In the rows, 128 means zero.
Each row is followed by its group and then its class within the group.
[ 94 125 137 110  88 174 145 154 195  69 125 106 118 118 147 132 170 141
 131 126  87 106 112 149 104 125 166 148 123  99] => T:M
[101 134 106 107 123 191 131 149 147  73 126  95 147 126 124 122 176 158
 121 132 109 150  78 114 133 106 179 136 106 105] => T:Y
[147 178 186  87 165 167  79 132 136 140 110 136 143 117 129 133 145 133
 164 124 146 136 174 130 183 128 203 109 116 132] => H:G
[102 127 220 120  60 160 107 182 166  65 143 106 129 126 173 122 164 149
 151 134  72 110 103 170 111 130 184 152 120 101] => B:E
[126 132 137 102 122 150 118 161 131 143  90 113 122 140 130 145 138 117
 150 157 147 140 149 171 127 118 144 112 128 140] => H:G
[104 126 182  91  74 158 103 160 182  96 137 119 117 136 171 141 146 125
 138 140 111 111 104 137 122 131 137 137 125 111] => B:E
[115 130 136 107  65 162  79 148 143  88 108 121 107 108 159 142 156 144
 122 147  99 150 101 141 136  95 192 144 121 118] => T:M
[132 129 101 102 128 156 150 146 148  71 113  95 123 118 146 113 149 131
 111 129 111 151  97 128 134 131 182 145 104  87] => T:Y
[137 164 120  63 117 164  99 188 135 150  81 157 132 106 156 178 129 136
 171 153 153 144 161 192 114 125  99 109 121 154] => H:G
[142 141 179  90  65 158  84 144 169  91 124 101 129 118 173 132 142 134
 171 130  92 127 127 155 114 126 185 139 136 103] => B:D
[ 37 110 245 114  38 143 132 155 154  66 148 103 122 131 172 124 164 110
 131 109  84 112 114 176  94 157 176 146 117 102] => B:D
[107 124 152 101  66 168 113 156 151  98 137 106 125 117 171 133 159 154
 155 131  91 135 123 159 110  98 137 158 118 127] => B:E
[ 99 131 211  93 118 181 138 161 131  83 107 109 136 120 126 141 138 140
 105 136 143 110 143 165 105 149 153 155 108 112] => H:G
[ 93 162 210 102 151 191 127 143 135  90 116 121 112 123 145 110 145 123
 119 164 187 115 129 165 126 118 169 141  99 131] => H:G
[125 131  86 101  93 158 120 152 151  96 111 116 125 114 130 142 165 139
 137 137  97 147  89 139 117 108 148 137 111 116] => T:Y
[109 137 139  80 115 170 138 165 147  94 127  92 121 130 158 142 162 143
 134 127 116 135 102 151 130 105 173 134 120 112] => T:Y
[107 146 247  75 148 220 101 154 117  83 121 109 120 126 118 104 159 132
 114 140 167 133 121 173 132 120 162 152 109 128] => H:G
[119 147 211  95 151 192 108 153 145 108 122 127 110 179 143 119 149 117
 117 145 143 102 142 173 106 119 132 120 106 136] => H:U
[115 126 220 101  85 200 106 162 164  77 162 114 121 120 183 121 170 123
 156 118  75 112 117 167 101 126 133 146 129  92] => B:E
[108 128 177 112  71 147 121 144 170  88 133 108 117 115 145 126 142 130
 157 109  82 115 104 129  95 131 158 138 137  86] => B:D
[ 61 122 212 110  92 180  83 121 153  79 158 133 122 124 171 108 153 118
 145  84 105 122 105 149 113 133 169 130 119 117] => B:E
[119 120 118  94  68 151  96 142 135 108 114 122 128 128 160 136 155 130
 134 128  92 162 112 134 145 105 140 145 113 131] => T:M
[124 138 159 112  80 156 103 161 151 102 139 115 137 123 169 124 152 128
 149 142  74 134 123 147 103 120 152 147 135 112] => B:D
[ 89 124 176 100 124 178 128 162 131 105 107 131 118 120 129 130 145 129
 129 141 157  98 126 171 122 117 101 118 111 147] => H:U
[ 93 137 203  88 147 176 121 171 146  99  77 122 120 129 139 122 146 121
 118 151 224 103 111 172 116 114 136 126  89 142] => H:U
[112 173 132  98  76 168 144 144 156  88 104  92 133 126 159 142 156 122
 136 138  87 155 131 141 122 117 168 135 121  89] => T:M
[ 88 123 251  85  49 135 130 177 130  55 135 112 100 114 174  95 157 137
 162 126  73  99 133 156  75 118 188 144 147 112] => B:E
[104 148 252 101 127 159 109 155 133  71 115 136 115 128 151 118 151 125
 137 146 149 111 115 173 128 135 184 140 104 129] => H:G
[ 95 107 116 103  57 172 122 176 142  37 119  88 119 121 169 106 160 121
 122 142  98 156  96 135 109 118 157 150 105 109] => T:M
[ 68 124 185 113  63 158 137 161 143  79 153  97 123 134 183 123 146 151
 138 130  92 100  99 166  89 116 129 155 121 109] => B:D
[120 162 200  83 146 187 110 136 139  95 114 139 134 144 130 119 157 147
 115 140 167 130 113 143 139 135 211 116 105 125] => H:G
[117 136 134  85  82 184  96 104 140  78 110  79 131 128 149 119 189 142
 120 117 116 152 109 144 138 112 198 146 109 115] => T:Y
[109 136 197 119  79 169 143 135 169  95 115 117 110 164 167 119 151 129
 159 132  34 122  97 159 117 115 170 135 139 100] => B:E
[130 133 132  87 149 154  76 154 145  97 120 121 127 118 135 126 152 131
 112 139 109 139 114 113  68  98 170 140 129 125] => T:Y
[110 165 166  77  50 203 138 159 171  75 104 120 125 133 194 156 146 152
 172 152 136 142 121 170 114 121 174 127 106 116] => T:M
[140 134 100 109 139 167  85 142 150  85 117  75 132 133 164 112 155 135
 118 149 109 120  99 131 129 111 172 125 130 108] => T:Y
[125 145 228  82 134 169  85 158 149 102 115 132 118 113 160 129 160 111
 140 151 157 146 126 158 144  95 181 134 145 144] => H:G
[120 141 131 119 127 160 107 147 137  67 115  99 125 120 147 129 158 128
 143 131 135 158 112 123 129 108 167 128 104 113] => T:Y
[ 67 143  99  85 129 208 125 161 156  87 119 116 194  92 154 129 153 141
 139 136 122 131 115 148 113 106 174 126 116  97] => T:Y
[123 113 190  88 172 171 112 152 236 105 136 126 119 139 133 111 145 109
 118 122 152 116 141 160 133 117 156 125 114 123] => H:U
[107 139 229  97 168 188 145 154 147  80 124 128 130 127 139 113 149 107
 111 128 167  42 129 154 131 144 208 123  65 118] => H:G
[126 126 192  87 114 183 147 161 122  86  99 139 126 162 145 126 140 116
 121 156 155 133 135 169 125 123 167 115  91 112] => H:G
[106 132  40  99 140 175 132 152 132 104 106  50 119 124 142 137 149 129
 135 141 155 142  88 160 136 120 131 135 119 120] => T:Y
[128 159 184  74 116 182 104 129 147 113  88 124 140 114 136 146 144 123
 137 168 155 135 143 188 139 126 161 143  98 128] => H:G
[133 137 167  98  79 164 104 135 168  97 160 125 136 115 155 119 157  98
 155 141 115 107 103 144 114 143 215 142 124 103] => B:D
[ 81 119 225  81 117 198 130 177 141  84 100 111 131 143 148 127 148 137
 118 143 157 106 120 169 127 127 209 125  72 109] => H:G

Each row is followed by its group and then its class within the group.
[106 142 146 119 127 146  97  78 210  80 161 141  32  98 129 103 140 144
 135 137 100 154 125 168 161 101 148 125 121 101] => (67):P
[145 117  36 180 192 113 118 141 121 125 143 164 121 121  77 111  96 152
 124 125 164 164 127 118 147  72 156 122  84 145] => (73):V
[122 131 121 121 188 140 103 110 125 113 151 155  58  84  69 110 121 107
  96 124 131 188 127 148 115 114 114  98 127 118] => (65):X
[132 139 154 169 149 152  68 143  65 169 140 151 175 126 105 105 102 125
  89 140 163 153 133 133 124 126 140 114  89 132] => (73):V
[133 141 127 138 208 157 101  99 129  62 133 126 120 108  55  90 111 129
 127 183 157 188 127 144 160  70 155 119 134 147] => (68):R
[161  99 174 183 166 114  68 126  88 127 129 171  99 119  90 125  94 135
 143 154 136 191 141 131 156  75 168 129 103 139] => (73):V
